Below is a small trained network, with its code and all its weights. Each question gives an input and a class and asks what happens when units are switched off, that is, made to give their printed mean instead of their output.

import numpy as np


def w(rows, s, z=0):
    codes = np.array(rows[::2]) - 128.0
    scale = np.full(codes.shape[1], s)
    scale[-1] = z or s
    return codes * scale


def f(y):
    return np.maximum(y, 0)


def log_softmax(a):
    a = a - a.max(-1, keepdims=True)
    return a - np.log(np.exp(a).sum(-1, keepdims=True))


def net(x, mask):
    res = np.array(x, float).reshape(1, 3) / 4 @ E
    y = f(res @ A[0][:, :-1].T + A[0][:, -1])
    res = res + np.where(mask, y, B[0][:, -1]) @ B[0][:, :-1]
    return log_softmax(res[-1] @ U[:, :-1].T + U[:, -1])


A, B = {}, {}
E = w([
[31,152,127],'x0',
[103,69,4],'x1',
[160,235,96],'x2',
],0.015)
A[0] = w([
[156,217,62,68],'N0',
[42,149,129,123],'N1',
[107,177,203,99],'N2',
[110,135,48,110],'N3',
[38,36,212,52],'N4',
[6,164,146,31],'N5',
[199,202,82,96],'N6',
[122,140,168,94],'N7',
[125,154,159,100],'N8',
[245,88,135,26],'N9',
[82,74,162,81],'N10',
[143,120,189,104],'N11',
[116,44,160,86],'N12',
[108,115,71,82],'N13',
[179,114,125,231],'N14',
[132,165,200,107],'N15',
[116,141,163,98],'N16',
[49,157,141,121],'N17',
[76,230,89,118],'N18',
[43,150,129,172],'N19',
[94,150,180,83],'N20',
[136,215,96,94],'N21',
[105,108,100,116],'N22',
[188,123,180,110],'N23',
[98,146,128,164],'N24',
[95,142,145,253],'N25',
[92,77,164,188],'N26',
[198,124,124,96],'N27',
[123,91,52,106],'N28',
[92,93,155,190],'N29',
[123,140,168,112],'N30',
[94,169,170,86],'N31',
[117,117,219,99],'N32',
[120,112,62,115],'N33',
[158,133,171,80],'N34',
],0.014,0.011)
B[0] = w([
[101,88,174,217],'N0',
[150,116,107,212],'N1',
[77,126,97,231],'N2',
[88,143,122,210],'N3',
[134,80,172,249],'N4',
[180,9,64,208],'N5',
[126,95,171,230],'N6',
[96,118,120,167],'N7',
[89,122,121,168],'N8',
[177,25,77,200],'N9',
[138,102,166,189],'N10',
[93,121,100,192],'N11',
[109,101,199,205],'N12',
[91,125,108,183],'N13',
[166,231,116,232],'N14',
[101,133,111,228],'N15',
[104,118,115,163],'N16',
[196,117,99,205],'N17',
[159,72,210,234],'N18',
[189,156,82,235],'N19',
[97,90,97,181],'N20',
[126,102,181,211],'N21',
[97,117,153,174],'N22',
[108,100,87,208],'N23',
[147,143,122,180],'N24',
[142,221,120,250],'N25',
[157,164,167,236],'N26',
[169,80,120,180],'N27',
[82,145,108,222],'N28',
[140,160,154,221],'N29',
[100,136,129,175],'N30',
[122,114,114,183],'N31',
[87,129,109,219],'N32',
[89,145,120,204],'N33',
[113,100,114,173],'N34',
],0.013,0.012)
U = w([
[163,102,244,104],'0',
[57,131,58,77],'1',
[248,99,63,119],'2',
[213,250,141,254],'3',
],0.015,0.0074)

Each question gives the input, the list of numbers given to net, and the class t.
The units are the neurons (one row each of A and B). Each row of codes is followed by its name. A weight is (code - 128) times the scale printed after its matrix; where a second scale follows, it is the last column's (A, B and U).
mask holds one flag per neuron, in row order. A switched-off neuron (its flag False) gives its mean, the last column of its row in B, instead of its output. The means were averaged over made-up inputs and are rounded, as every weight is.
A unit's drop is (log p(t) with every unit on - log p(t) with that unit switched off) / (log p(t) with every unit on - log p(t) with every unit switched off).
The circuit of an input: a set's keep is (log p(t) with only the set's units on - log p(t) with every unit switched off) / (log p(t) with every unit on - log p(t) with every unit switched off). Starting from the 12 units with the biggest drops (on a tie, the unit counted first), units are removed one at a time, each time the one whose removal leaves the highest keep (on an exact tie, the one counted first), for as long as the keep stays at least 0.8.
units of the circuit, in order: the units of the circuit, biggest drop first
most important unit: the unit with the biggest drop
top k neurons: the k neurons with the biggest drops, biggest first
drop of u: that unit's drop, to one decimal
input [4,3,-4], class 0: most important unit => N4
input [8,-6,1], class 2: top 2 neurons => (N5, N17)
input [5,-2,6], class 0: top 3 neurons => (N18, N21, N0)
input [-8,4,-8], class 0: top 3 neurons => (N12, N19, N5)
input [-8,-5,-7], class 2: top 2 neurons => (N9, N23)
input [-8,-7,-4], class 2: top 2 neurons => (N9, N27)
input [8,7,1], class 2: top 4 neurons => (N5, N19, N17, N18)
input [3,-7,8], class 0: top 2 neurons => (N18, N21)
input [7,8,-8], class 0: top 2 neurons => (N4, N12)
input [-7,7,-5], class 1: top 2 neurons => (N28, N33)
input [-5,-2,-1], class 2: drop of N9 => 0.3
input [6,-2,-4], class 2: drop of N7 => 0.0
input [-3,5,4], class 1: drop of N28 => 0.1
input [7,-1,6], class 2: units of the circuit, in order => (N5)
input [5,1,2], class 2: drop of N5 => 0.1
